Below are the code and all the weights of a small trained network. Each question names an input and a class and asks about switching units off, where a switched-off unit gives its printed mean instead of its output.

import numpy as np


def w(rows, s, z=0):
    codes = np.array(rows[::2]) - 128.0
    scale = np.full(codes.shape[1], s)
    scale[-1] = z or s
    return codes * scale


def f(y):
    return np.maximum(y, 0)


def log_softmax(a):
    a = a - a.max(-1, keepdims=True)
    return a - np.log(np.exp(a).sum(-1, keepdims=True))


def net(x, mask):
    res = np.array(x, float).reshape(1, 4) / 4 @ E
    y = f(res @ A[0][:, :-1].T + A[0][:, -1])
    res = res + np.where(mask, y, B[0][:, -1]) @ B[0][:, :-1]
    return log_softmax(res[-1] @ U[:, :-1].T + U[:, -1])


A, B = {}, {}
E = w([
[119,61,149,90,255,119,186],'x0',
[251,104,153,212,171,226,69],'x1',
[187,174,188,184,95,73,215],'x2',
[133,194,64,97,157,227,190],'x3',
],0.0077)
A[0] = w([
[67,133,92,108,141,78,151,5],'N1',
[125,126,168,152,149,37,63,13],'N2',
[109,77,163,115,229,115,192,170],'N3',
[112,45,151,108,210,138,169,242],'N4',
[125,47,169,137,122,8,36,107],'N5',
[76,123,87,75,131,73,159,4],'N6',
[47,68,80,79,148,166,2,95],'N7',
[16,162,101,98,68,72,169,105],'N8',
[201,155,182,167,115,50,224,177],'N9',
[112,209,133,162,39,162,35,210],'N10',
[236,83,122,181,152,189,75,29],'N11',
[113,242,62,94,170,220,206,44],'N12',
[116,84,108,140,132,159,110,107],'N13',
],0.0091,0.002)
B[0] = w([
[139,121,167,147,164,157,92,170],'N1',
[119,85,112,149,127,192,157,179],'N2',
[161,119,73,158,110,101,36,223],'N3',
[153,119,113,134,49,68,68,229],'N4',
[95,57,112,132,66,195,162,226],'N5',
[154,138,186,153,170,175,107,180],'N6',
[104,250,141,201,67,129,160,223],'N7',
[163,107,216,119,151,110,29,225],'N8',
[77,218,136,191,56,157,82,236],'N9',
[169,75,80,153,108,69,35,231],'N10',
[100,115,234,125,181,128,59,254],'N11',
[77,28,128,193,49,187,134,235],'N12',
[133,159,151,141,135,123,131,160],'N13',
],0.014,0.0088)
U = w([
[145,119,217,134,191,143,80,55],'0',
[82,42,117,137,85,178,154,143],'1',
[102,247,126,166,94,133,123,142],'2',
[185,108,66,137,111,66,73,214],'3',
[132,133,132,115,106,100,114,254],'4',
[123,146,127,113,137,108,150,55],'5',
[123,154,113,87,123,111,165,59],'6',
[147,129,95,78,146,106,129,70],'7',
],0.011,0.0038)

Each question gives the input, the list of numbers given to net, and the class t.
The units are the neurons (one row each of A and B). Each row of codes is followed by its name. A weight is (code - 128) times the scale printed after its matrix; where a second scale follows, it is the last column's (A, B and U).
mask holds one flag per neuron, in row order. A switched-off neuron (its flag False) gives its mean, the last column of its row in B, instead of its output. The means were averaged over made-up inputs and are rounded, as every weight is.
A unit's drop is (log p(t) with every unit on - log p(t) with that unit switched off) / (log p(t) with every unit on - log p(t) with every unit switched off).
unit that matters most: the unit with the biggest drop
k most important neurons: the k neurons with the biggest drops, biggest first
drop of u: that unit's drop, to one decimal
input [-7,8,-1,-7], class 0: 4 most important neurons : N11, N12, N4, N3
input [-8,-5,-6,4], class 3: 2 most important neurons : N10, N9
input [8,2,4,-5], class 3: unit that matters most : N3
input [5,-8,5,-4], class 0: 2 most important neurons : N8, N6
input [5,4,6,4], class 2: 3 most important neurons : N9, N10, N8
input [2,3,7,-6], class 2: 3 most important neurons : N9, N12, N10
input [7,-6,-2,3], class 3: 2 most important neurons : N3, N4
input [7,3,7,7], class 1: 3 most important neurons : N12, N7, N10
input [0,-6,-7,1], class 2: 3 most important neurons : N7, N11, N10
input [8,-5,-5,-6], class 3: 3 most important neurons : N3, N4, N12
input [8,4,7,-2], class 3: 2 most important neurons : N3, N7
input [-2,-6,-3,6], class 0: 4 most important neurons : N8, N5, N6, N1
input [7,1,-5,-8], class 1: drop of N5 : 3.0
input [-5,5,3,-8], class 1: unit that matters most : N5
input [-3,6,4,6], class 0: drop of N7 : 0.2
input [-5,-1,-4,-6], class 1: drop of N12 : -0.1
